In the rows, zero is written as 128.
Here are made-up elements, facts about them, and rows of numbers that follow some of those facts. Name the element behind each unnamed row.

Facts:
[grovudros,rinu,katik,gopo,trazin,bege,klupodre,vabra,plupur,fleplis,nepledran,skestok,trafen,druklin,voskaske,tuvedrus,viplu,munas,zubru,trazim,drudo,basan,flaplu,gristem,floten,destes,stepur,losum,bruke,badrim,zozur,foskis,gezik,noba,vaskin,lestakli,seplo,dedro,kudra,plusok,trifam,gizibi,mozaplon,stomafis,nodres,peskotruk,konar,gasur,fufli,dafakil,besur,plugri,tuvu,viflol,trekle,trife,pabri,gopli,flukli,greskin,rudragrel,kobri,vutro,farane] lakles 22
[kedri,draflu,figratol,mones,kefu,boda,britri,bridrul,driza,raklun,fluba,drufis,fubreflem,gragra,midrun,flimak,skipas,dulepem,tuvi,posen,skudrak,nebrus,sufo,boklol,liski,driflas,maplu,gustiske,gufo,staklis,flologa,desul,braflon,bape,deta,tiza,vedrumem,reluk,roketran,ploklebin,dunos,tradrum,brodok] lakles 223
[kebram,klebrur,flima,flabram,natel,stimol,fudil,nogran,fleklus,kizul,porin] lakles 956
[lifun,zale,peklanel,voston,gagan,taklo,radre,kloflin,trovon,skonel,grovo,dreklu,deskom,toplas,brere,bratrol,sabrik] lakles 288
[skezak,dromol,datin,ribril,pusta,sapa,mobrubrak,fadran,baklu,bubris] lakles 973
[tradolem,plagro,pilum,drumen,breskel,nuste,kanar,tifur,skodo,notas,boplomim] lakles 888
nabor a <- grovudros,kedri,klebrur,rinu,lifun,skezak,katik,mones,gopo,tradolem,bege,kefu,klupodre,boda,zale,vabra,plupur,fleplis,flabram,nepledran,bridrul,trafen,driza,druklin,voston,voskaske,drufis,tuvedrus,gagan,viplu,munas,zubru,trazim,taklo,gragra,flimak,floten,destes,posen,radre,badrim,kloflin,foskis,natel,sufo,stimol,gezik,noba,fudil,boklol,ribril,maplu,nogran,pusta,fleklus,kudra,gufo,plusok,flologa,mozaplon,skonel,stomafis,grovo,desul,peskotruk,braflon,tifur,konar,gasur,porin,besur,deskom,plugri,tuvu,tiza,vedrumem,reluk,baklu,viflol,trekle,trife,skodo,pabri,ploklebin,dunos,notas,gopli,boplomim,flukli,brodok
nabor b <- kebram,figratol,flima,skestok,britri,fluba,fubreflem,drudo,midrun,basan,gristem,tuvi,nebrus,zozur,drumen,breskel,trovon,vaskin,nuste,lestakli,liski,driflas,kanar,dedro,gustiske,gizibi,nodres,sapa,mobrubrak,fufli,bape,dreklu,dafakil,fadran,toplas,roketran,brere,bratrol,sabrik,kobri,farane
nabor c <- draflu,dromol,trazin,peklanel,raklun,plagro,pilum,flaplu,skipas,stepur,dulepem,losum,skudrak,bruke,datin,seplo,staklis,trifam,kizul,deta,bubris,greskin,rudragrel,tradrum,vutro
grovudros kidretri: zale,trovon,kedri,floten,kefu
figratol kidretri: vutro,gezik
flabram kidretri: greskin,fufli,flima,sapa
bridrul kidretri: klebrur,natel
driza kidretri: badrim,trafen,katik,toplas
voskaske kidretri: trazim
plagro kidretri: druklin,bubris,sufo
viplu kidretri: fluba,vaskin,besur
taklo kidretri: lifun,kebram,kudra
pilum kidretri: gufo,tradolem
drudo kidretri: gristem,kizul,ribril
gragra kidretri: kloflin,voston
midrun kidretri: trafen
flimak kidretri: kloflin,nebrus
flaplu kidretri: fluba,ribril,raklun,gagan
skipas kidretri: nogran
destes kidretri: kefu
stepur kidretri: porin,nebrus,gezik
dulepem kidretri: basan,gufo,bratrol
losum kidretri: besur,toplas,kefu
bruke kidretri: gufo
zozur kidretri: tuvi,voston,farane,skudrak
foskis kidretri: flukli,natel,porin,zubru,tuvu
stimol kidretri: trafen,vutro
drumen kidretri: druklin,nogran,flima
breskel kidretri: konar,fluba,greskin,vedrumem,besur,dunos
noba kidretri: sabrik,boplomim,trazim,bratrol,nepledran,draflu,tradrum,toplas,gopo
boklol kidretri: tuvu,skestok,vaskin
nuste kidretri: greskin,fubreflem,tuvu,deskom
lestakli kidretri: nodres,skodo,klupodre,kudra
liski kidretri: vabra,klupodre
driflas kidretri: sabrik,radre,kloflin,tuvu
kanar kidretri: fudil,fleklus
pusta kidretri: gufo,konar,trazim
seplo kidretri: rinu,tradrum,drufis,fleplis
dedro kidretri: basan,flukli,stomafis,nebrus
staklis kidretri: posen
trifam kidretri: nodres,bege,fluba,notas
flologa kidretri: brere,braflon,gopo
gizibi kidretri: mobrubrak,britri
mozaplon kidretri: besur,plusok
skonel kidretri: deta,mobrubrak,fufli,nogran,tuvu
grovo kidretri: dromol,britri,plusok
desul kidretri: flukli,skezak,draflu,gopo
peskotruk kidretri: stomafis,posen,peklanel
gasur kidretri: munas,flukli
bape kidretri: gristem,natel
dreklu kidretri: munas,brere,nepledran
plugri kidretri: peklanel,sufo
fadran kidretri: fubreflem,farane,besur,kudra
tiza kidretri: gustiske,tuvu,fleklus
reluk kidretri: klebrur
baklu kidretri: sabrik
viflol kidretri: pabri,datin,toplas
trekle kidretri: tuvedrus
trife kidretri: boda,zubru
roketran kidretri: pabri,trazin,voston
ploklebin kidretri: fluba,fleplis
gopli kidretri: munas,tuvedrus
rudragrel kidretri: tifur,britri
kobri kidretri: lifun,maplu,plupur
brodok kidretri: mones,kebram,skezak,dafakil,tifur,plupur,ribril
dragak 891 <- grovudros,rinu,skezak,dromol,vabra,skestok,trazim,midrun,gristem,losum,trovon,boklol,driflas,fleklus,mobrubrak,tuvu,deta,viflol,rudragrel,sabrik
dragak 775 <- kedri,lifun,draflu,trafen,driza,raklun,pilum,flimak,destes,stepur,foskis,drumen,noba,lestakli,ribril,fadran,vedrumem,skodo,bratrol
dragak 521 <- kebram,figratol,mones,plupur,flabram,nepledran,drufis,viplu,munas,gragra,tuvi,radre,stimol,datin,nogran,pusta,dedro,plusok,staklis,gizibi,mozaplon,peskotruk,tifur,fufli,toplas,ploklebin,gopli
dragak 496 <- klebrur,katik,klupodre,fleplis,britri,gagan,floten,skipas,natel,nuste,seplo,nodres,porin,deskom,tiza,pabri,bubris,brere,notas,boplomim,greskin,farane,brodok
dragak 808 <- gopo,trazin,bridrul,tuvedrus,flaplu,dulepem,posen,skudrak,zozur,fudil,gufo,skonel,stomafis,grovo,sapa,braflon,konar,baklu,tradrum,kobri
dragak 438 <- tradolem,kefu,flima,druklin,voskaske,zubru,taklo,basan,bruke,badrim,nebrus,kloflin,sufo,breskel,gezik,liski,maplu,kanar,kudra,flologa,desul,gasur,dafakil,flukli,vutro
dragak 549 <- bege,boda,zale,peklanel,fluba,voston,plagro,fubreflem,drudo,vaskin,gustiske,trifam,kizul,bape,dreklu,besur,plugri,reluk,trekle,trife,roketran,dunos

Named rows:
kefu: [126 112 165  72 156 113 146 154 131 126  95 129 112 138 136 100 126 148
 134  95 161 195 139 151 111 118 122 182 174 153 147  96  83]
mobrubrak: [119  79 158  58 135 149 138 148 145 145  88 141  98 127 122 107  99 146
 150  99 169 176 132 147 119 138 111 146 177 137 142 119 102]
zale: [ 93  97 165  82 156 111 168 172 120 135 114 102 120 167 132 109 139 154
 125 101 177 191  99 152 120 103 134 176 158 120 107  92  82]
baklu: [128 115 167  65 120 120 130 146 118 153 132 135 127 141 129 123 144 132
 125  59 183 189  96 186 140 101 138 190 160 142 102 103 122]
plagro: [111  86 156  97 124 112 142 171 118 160 122 121 125 168 108 138 130 151
 147 100 191 191  98 189 118 127 138 189 148 121 100 105 133]
kloflin: [110  94 167  79 159 142 143 149 137 134  86 126 118 137 142 104 130 153
 141  81 154 196 121 171 124 118 113 180 162 126 142  94  82]
gopli: [133 101 151  42 148 156 129 151 154 136 118 149 122 148 108 145 107 110
 113  45 162 168 122 193 148  96 126 173 143 164 135 109 121]
datin: [132  91 169  42 114 153 130 172 169 159 119 151 108 173 126 141  98 138
 138  75 164 174 143 151 152 107 127 149 161 152 146 126 126]
desul: [125 106 161  92 159 130 145 147 115 134  95 144 121 133 121 112 130 135
 134  59 160 192 131 192 119 121 124 193 162 160 127 108 105]
drudo: [101  92 129  91 131 111 162 162 112 140 127 117 124 129 107 137 131 141
 117  97 197 158  97 183 114 131 128 174 148 135  99 109 112]
dromol: [124  85 167  76 135 137 132 156 160 150  88 145  94 155 133 115 100 150
 153 102 157 184 147 153 122 126 112 165 168 129 146 124 123]
notas: [100  92 165  97 161 109 159 152 124 136  92 104 108 153 125 100 125 154
 153 102 165 197  97 147 108 121 132 178 168 115 123  93  92]
seplo: [104  93 135  99 150 105 157 174 112 138 107 132 117 147 123 136 123 146
 141 101 180 176 133 190 109 125 116 191 143 126 114 119 128]
gopo: [112 115 170  53 123 126 140 161 132 138 130 122 126 150 141 124 148 150
 112  82 170 186  99 153 145  90 129 177 161 132 115  98  79]
skonel: [124 111 165  66 126 128 132 151 115 151 128 126 127 139 137 126 148 148
 111  49 190 192  98 193 144 110 137 193 147 136 100  92 104]
druklin: [114 109 164  76 157 131 140 151 132 123  98 127 109 136 141 106 127 150
 139  90 152 188 130 161 118 109 109 176 163 129 146 100  80]
peklanel: [ 91  78 166  94 127 113 162 195 129 156 114 111 121 175 136 131 135 158
 128 101 184 184 109 159 130 116 127 179 152 118 102 100  96]

Rows to name:
No name comes twice in this set of rows, the named rows included.
[113 113 163  88 113 131 165 163 123 157 130 152 128 174 117 151 152 113
 119  94 183 198 104 184 147  94 125 194 166 170 107 146 127] : dulepem
[123  75 166  77 139 134 144 168 156 148  81 148 101 157 133 118 104 154
 138  98 157 182 149 163 126 128 112 176 169 147 145 120  97] : deta
[112 103 152  99 164 105 170 148 112 126  97 118 118 141 106 106 127 142
 131  96 176 187 114 190 107 122 134 193 157 142 110  98 107] : brodok
[120  85 165  63 164 145 135 150 137 127  84 132 102 135 137 107 101 152
 135  63 150 169 142 176 127 114 113 168 153 125 141  94  83] : tuvu
[ 96 105 164  83 155 107 163 168 117 127 125 104 113 162 133 113 133 150
 119 100 173 172 100 147 118  97 133 174 155 120 108  93  83] : bege
[119 113 139  91 161 132 152 148 115 120 109 143 119 136 122 130 143 114
 145  73 159 195 116 190 111 104 109 189 151 159 146 125 109] : voskaske
[135  87 157  42 116 150 130 174 162 160 114 152 123 167 105 148 105 122
 112  48 180 175 147 192 150 114 129 180 150 168 135 130 131] : staklis
[134 113 152  42 147 157 143 148 165 133 126 152 116 175  87 150 134 101
 144  51 156 196  98 174 137  88 126 166 160 170 148 145 134] : pusta
[135  89 131  41 118 156 130 162 148 145 119 150 124 128 102 149 104 115
 115  47 190 160 128 189 141 128 117 151 146 166 135 123 125] : gizibi
[110  73 133  99 141 119 148 150 112 151  93 116 124 127 103 110 114 152
 151 100 196 188  99 187 106 141 129 179 157 121 101  97 129] : nuste

Now the same elements, written a new way:
Some elements and their rows:
katik: [120 125 122  63 108 121 108 134 130 138 115 139 143 137 195 151 120 143
 168 125 134 129 137 117 155 156 198 106 138 124 161 120 130  97]
britri: [121 117 126 103  73 136 118 110 145 129 130 156 163 142 203 166 103 113
 113 138 124 173 150 120 146 158 190  88 100 134 140 110 128 129]
braflon: [120 110 149  80 142 121 102 133 114 133 122 164 118 137 135 133 124 118
 143 112 109 121 135 128 135 135 142 120 147 119 123 128 138 113]
bratrol: [111 107 125  80 149 129  98 120 133 130 130 212 151 143 121 124 113 136
 155 129  77 138 154 134 109 140 120 118 128 126 106 131 134 127]
flima: [133 144 139 135 109 136 137 108 131 115 138 149 149 117 138 110 113 128
  98 139 134 181 143 134 107 119 115 109  90 132  98 134 113 144]
tifur: [134 138 163 134 160 135 152 102  94 111 128  96 100 134 140  77 135 107
 107 145 133 117 109 128 101 129  83 154 130 134 115 130 131 149]
nebrus: [128 145 144  76 146 133 126 103 120 118 137 160 160 118 140 121 105 142
 130 134  95 167 165 135  96 128 100 108 105 117 101 141 124 130]
klupodre: [122 125 127 105  98 125 116 125 139 133 116 143 136 142 230 146 125 122
 140 135 170 136 117 112 158 164 205 106 129 130 160 112 128 115]
fufli: [121 136 134 155 136 148 188  96 121 112 150 116 144 129 147  87 119 129
  96 141  93 142 124 137  92 114  85 130 122 144  96 151 109 155]
flimak: [132 120 132 131 129 113 119 169 122 135 125 147 109 126  66 149 124 123
 123  98 133 123 119 137 137 102 121 125 139 116 107 131 129 114]
reluk: [136 120 131 133 102 117 126 153 125 135 125 126 114 133 112 155 128 118
 120 106 132 123 120 128 154 122 150 122 138 129 126 124 129 123]
tuvu: [130 140 153  97 112 136 165  95 100 120 132 105 133 129 226 110 121 133
 113 138 129 140 123 123 129 133 148 105 139 127 126 157 103 117]
drumen: [130 116 110 191  98 124 132 173 153 123 135 146 122 128  63 164 119 100
  94 110 118 142 121 142 125 112 138 121 106 157  96 127 123 133]
kudra: [119 148 147 127 159 132 133 103 126 121 123 143 132 128 196  78 134 133
 128 142 184 144 107 119 113 147 131 123 124 120 128 121 128 142]
gasur: [135 161 121 120 160 118 133 152 123 130 124 112 128 111  80 117 131 160
 162 115 136 123 118 133 117 106 109 138 127 122 126 140 129 115]
flukli: [122 151 151  60 163 125 132 112 105 120 123 147 138 115 174  94 124 152
 153 127 136 140 132 129 104 126 118 110 133 112 119 154 115 109]
dedro: [133 145 104 150 145 135 174 148 125 125 146  86 133 121  23 117 124 157
 144 126  64 113 131 144  92  95  54 166 131 138 106 150 126 139]

Rows to name:
No name comes twice in this set of rows, the named rows included.
[134 151 163 107 142 126 132 115 109 119 127 136 134 112 153 109 122 133
 115 123 153 158 129 129 119 119 116 108 120 112 105 139 116 126] : sufo
[134 114 103 147 103 127 118 156 146 136 133 134 144 142  49 172 113 129
 131 119  96 127 141 133 138 126 136 137 119 142 128 112 141 135] : roketran
[126 134 130  71 121 144 135  93 112 126 138 129 154 137 152 124 113 146
 143 149  73 147 162 130 113 142 118 125 119 130 133 137 123 132] : sabrik
[107 111 144  82 159 121 116 119 120 129 121 191 132 134 167 107 129 121
 147 124 124 126 117 128 127 146 138 113 153 115 113 134 128 112] : trafen
[132 142 134 123 120 134 151 107 114 126 125 102 128 136 177 107 131 138
 135 142 147 124 116 119 126 137 141 137 138 127 147 124 126 130] : vabra
[118 110  90 170 156 120 119 155 155 134 127 112 111  98  79 155 140 132
 122 113 126 108 135 140 130 105  95 120 131 124 120 140 121 108] : stepur
[113 109 138 106 146 125 121 126 129 132 121 169 127 143 176 117 130 120
 142 123 130 122 112 124 133 149 156 118 150 130 127 127 129 121] : konar
[122 119 119  50  93 131  96 114 134 137 128 171 164 141 158 160 108 143
 160 137  83 151 175 123 137 156 188  99 117 129 155 123 130 110] : brere
[128 150 161  93 158 127 114 106 114 122 121 145 134 121 162  96 128 130
 140 137 160 143 130 123 112 139 107 126 124 108 126 120 133 136] : kefu
[132 118 130 150 104 117 119 163 129 136 125 138 111 131  86 156 132 111
 117 101 129 119 114 132 153 107 141 125 139 126 111 125 128 119] : bridrul

Now the same elements, written a new way:
Some elements and their rows:
gezik: [103 146 100 147 121 119 114 163 104 160 142  90 164 139 139 135 132 129
  91 112 114 123 135 105 100 150 119 151 121 155]
natel: [115 160 115 155  60 139 114 155 123  98 163 111 134  90 113  53 111 112
 146 147 156  75 171 141 158 141 164 109 134 152]
basan: [ 79 154 113 147 130 143 125 142 124 121 130  96 167 153 119 160 114 151
 120 108 104 144 148  93 108 160 133 161 148 152]
trazim: [ 90 134 125  96 167 121 153 121  70 176 122 161 151 147 152 160 125 129
 113 112  78 136  57 140 162 203  70 125  67 107]
radre: [101 123 110 118 128 154 134 147 130 169 152 111 156  71 106 102 139 133
 114 110 128 115 177 135 107 113 131 184 115 152]
munas: [ 79 130 126 158 117 161 137 173 131 168 152 123 181  91 122 116 133 156
  93 106 111 114 178 128 111 133 114 180 101 159]
kedri: [147 148  94 190 100  92 102 167 125 114 154  70 155 182 134 117 112 137
 111 120 174 114  95  89 121 108 137  97 186 152]
ribril: [151 146  68 172 121 110 142 142 110 122 151  43 152 168 124  80 100 109
 115 113 213  95  83  73 129  91 113  93 198 143]
kobri: [141 107 171 117 134 154 108  94 174  83 110 187  99 140 130 138 135 143
 159 146 133 146 136 143 137 114 147 100 142  96]
drumen: [185 130  80 131 119 103  91 138 149  84  99  65  89 187 108 156 125 101
 160 140 175 153 143  82  79  92 195 126 207 165]
fadran: [174 115 118 142 141 120 112 115 160  61 121  71 110 177 131 152 129 119
 160 127 198 138  91  65  92  54 152 126 233 137]
besur: [104 142 116 107 152 140 139 106  88 167 120 175 113 146 150  98 114 115
 111 126 117 122  71 164 163 198  85  61  79  79]
mozaplon: [132  89 145 126 150 152 105 139 176 165 149 152 136  96 130 112 169 158
 103 113 136 127 153 144  67  66 132 159 129 124]
breskel: [166  94 118 104 161 129 103 112 180 119 104 125 111 154 103 162 148 149
 149 106 146 169 122 105  91  70 150 154 179 133]
pilum: [192 142 125 173  88  47 125 144 149  96 127  61 137 174  91 179 109 148
 137 115 151 147 115  78 123  61 154 136 184 148]
bubris: [159 159 138 152  63 140 180 110 139  76 129  85 111  82  96  77  92  93
 150 149 172 109 194 130 153  96 145 123 149 135]
tuvi: [ 93 132 126 125 155 193 137 124 167 141 126 122 150 106 100 108 129 153
 112 100 135 148 186 129  90 118 126 175 145 135]

Rows to name:
No name comes twice in this set of rows, the named rows included.
[166 104 161 184  91  48  71 189 146  92 150  95 151 177 156 192 147 162
 156 129 138 116  98  71 123  55 156 137 180 167] : noba
[161 111 102 171  89 149 127 140 156 130 141 132 123 118  98  46 112 146
 147 117 184 104 161 147 166  89 148  76 150 124] : notas
[169 106 135 180 106  62  84 172 137 101 149  86 143 178 151 175 144 156
 146 124 155 109  95  86 119  65 154 120 189 160] : driza
[ 99 127 112  68 198 144 155  77  95 135  99 160 125 146 115 164 122 120
 143  99 100 159  59 129 142 191  82 136 106  89] : trovon
[149 150  85 176 109  99 101 151 129 131 160  66 153 176 118  92 108 124
 108 110 193 101  80  94 122  97 132  88 199 140] : lifun
[ 92 134  93  51 164 114 138  91  60 163 122 144 114 109 142 137 135  78
 112 136  92 127  60 138 133 204 106 129  76 112] : fleklus
[172 122 116 170  94  62  87 184 115 100 140  67 130 170 150 160 138 117
 144 141 150 121 126  82 117  87 166 135 183 176] : flimak
[170 139  72 180 110  95 103 154 142 143 144  71 139 187 110  95 113 136
 112 105 194 121  90  92 126  85 143  84 186 142] : skodo
[132 187 136 200  78  74 138 153 127  96 148  46 173 181 103 153  81 150
 104 115 147 127 117  83 141 117 118 120 173 150] : draflu
[118 137 120  78 161 148 151  89  94 109  86 159  89 149 138 153 113  95
 151 149  97 159 118 146 152 210 113  96 103 110] : gustiske
[131  99 159  80 176 124 132  84 120  92  85 177  93 145 140 189 146 131
 174 142  92 160  90 138 153 158 122 119 106  99] : roketran
[140 120 179  80 181  87 151  70 124 137 110 174 104 141 143 205 135 132
 106 136  70 161  61 139 120 129  81 128  80  74] : losum

Now the same elements, written a new way:
Some elements and their rows:
gufo: [102  89  78 128 182 116 114 159 141 146  90  89 149 129 144  81  82 115
 162 105 104 102 125 118 180 171 117 168 165 164 166 132  80 129 112 150
  93 143 145 152  99]
driza: [ 92 134  59 116  84 156 176 130 148 120 111 105 128 140 142 116 115 117
 149 116 161 119 142 178  98 145 148 129 113  77 156 107 156 104 118 116
 108 176  84  92 110]
kefu: [173 108  88 120 157 131 132 125 125 138 133 121 169 129 110 106 120 131
 149  93 138 147 142 153 138 159 101 133  98 190 117 125 117 107 138 123
 112 168 134 188 105]
kudra: [180  97 148 141 175 113 104 114 133 147 113 138 129 114 141 144 143 117
 124 111 107 134 137 109 147 179 106 145 118 183 140 127 116 121 120 105
 127 141 168 161 117]
kloflin: [150  86 109 138 155  98 115  94 138 131 128 148 132 108  95 125 116 156
 125  85 111 108 118 109 149 151 107 132 109 160 103 100 111 114 129 122
 112 105 142 166 125]
floten: [158 105 137 108 155 118 101 115 128 120 126 140 134 124 101 164 130 106
 134 149 122 133 127 163 160 145 113 126 112 108 141 111 125 140 121 131
 135 130 147 115 119]
grovudros: [167 125  89  71  85 177  87 130  93 121 145 171 161 143 139 161 145 132
 123 175 177  83 120 179 142 181  71 155 108 136 111 160 130 156 140 170
  89 130 110  91 111]
zale: [169 180 154 125 177 172  76 151  84 104 149 138 123 134 139 148 150  97
 104 163 101  95 128 130 130 154 142  98  83  93  76 145 109 197 150 138
 111 125 169 107 133]
drufis: [104 205 142 198 122 107 118 111  76 139 143 105 131 148 111  86 112  82
 139  88 117 118 153  92  95 144 157 116  88 138  79  95 134 143 144  92
 108 170 145 157 139]
trovon: [159  94 149  60 180 160  78 126 106 101 155 157 149 128 116 108 125 175
 112 135 155 128 118 145 175 135 131  94 130 164  94 129 132 131 129 190
 134  78 149 150 110]
zozur: [164  88 155 112 167 169  83 175 141 147 115 166 151 142 183 153 154 171
 104 147 143 110 136  71 127 169  91 171 162 209 116 181 104  85 156 101
 115 104  96 112 131]
brere: [152 117 161 122 180 159  73 149 117 101 145 142 114 139 150 121 145 132
 103 127 107 132 122  64 148 139 148 106 137 144  92 141  93 125 143 151
 138  87 159 153 137]
pilum: [ 72 186  86 147 117 133 137 141  72 122 120 160 115 146 165  98 140 100
 148 143 145  74 110 107 156 153  77 174 165 166 137 156 145 190 125 150
  86 115 139  73 107]
bruke: [ 83 146  93 171 195 126 143 154 110 118  93 156 110 133 179 101 147 111
 154 100 128  88 115  81 167 161  71 187 183 200 157 168 115 188 129 143
  87 105 164  80 110]
plagro: [ 90 150 141 128  79 133 169 149 122 109 128 143  88 132 155 154 146 109
 118 194 136 143 119 139  99  67 135 121 133  85 156 177 149 175 139 151
 126 115 137  84 151]
datin: [ 76 204 130 200 145  94 147 133 109 129 133 106 114 142 120 109 127 100
 119 112 101 131 149  64  91  62 138  99 120 123 133 109 156 158 152  94
 119 163 165 106 147]
trazin: [135  71 105 124 166  81 165 107 140 133 109 164 112 104 116 136 136 182
 135 122 121 166 137  75 172  87  76 142 151 195 164 126 143 134 116 163
 112 122 160 155 114]

Which element is each row?
No name comes twice in this set of rows, the named rows included.
[ 76 211  97 192  81  99 176 148 131 129 120  98 118 148 157 102 146 105
 133 102 122 127 153  84  75  53 148 126 129 101 136 134 159 140 144  92
 135 161 104  89 147] : staklis
[153  94  84 117 148 126 185 159 151 132  97 154 128 118 171 149 162 180
 119 146 150 125 138 101 116 123  57 183 160 197 155 157 145 126 147 135
 120 140 120 143 124] : flaplu
[109 198 130 182 123 106 131 124 124 163 149  99 162 149  92  91 108 100
 150 100  96 111 147 125  71 146 143 104 105  93  96  96 148 114 145 101
 108 175 149 110 128] : mones
[106 100 112 144 163 157 135 185 151 132 111 105 144 137 156  97 137 169
 141 106 147 139 146 117 106 138 143 156 160 165 148 131 106  76 130 121
 142 131  75 140 126] : liski
[ 70 189  91 191  66  98 194 105 136 146 124  89 122 148 123  99  96 106
 142  92 121 100 145 158  81 116 154 120 112  80 106 102 136  86 139  85
 115 166  71  95 145] : gragra

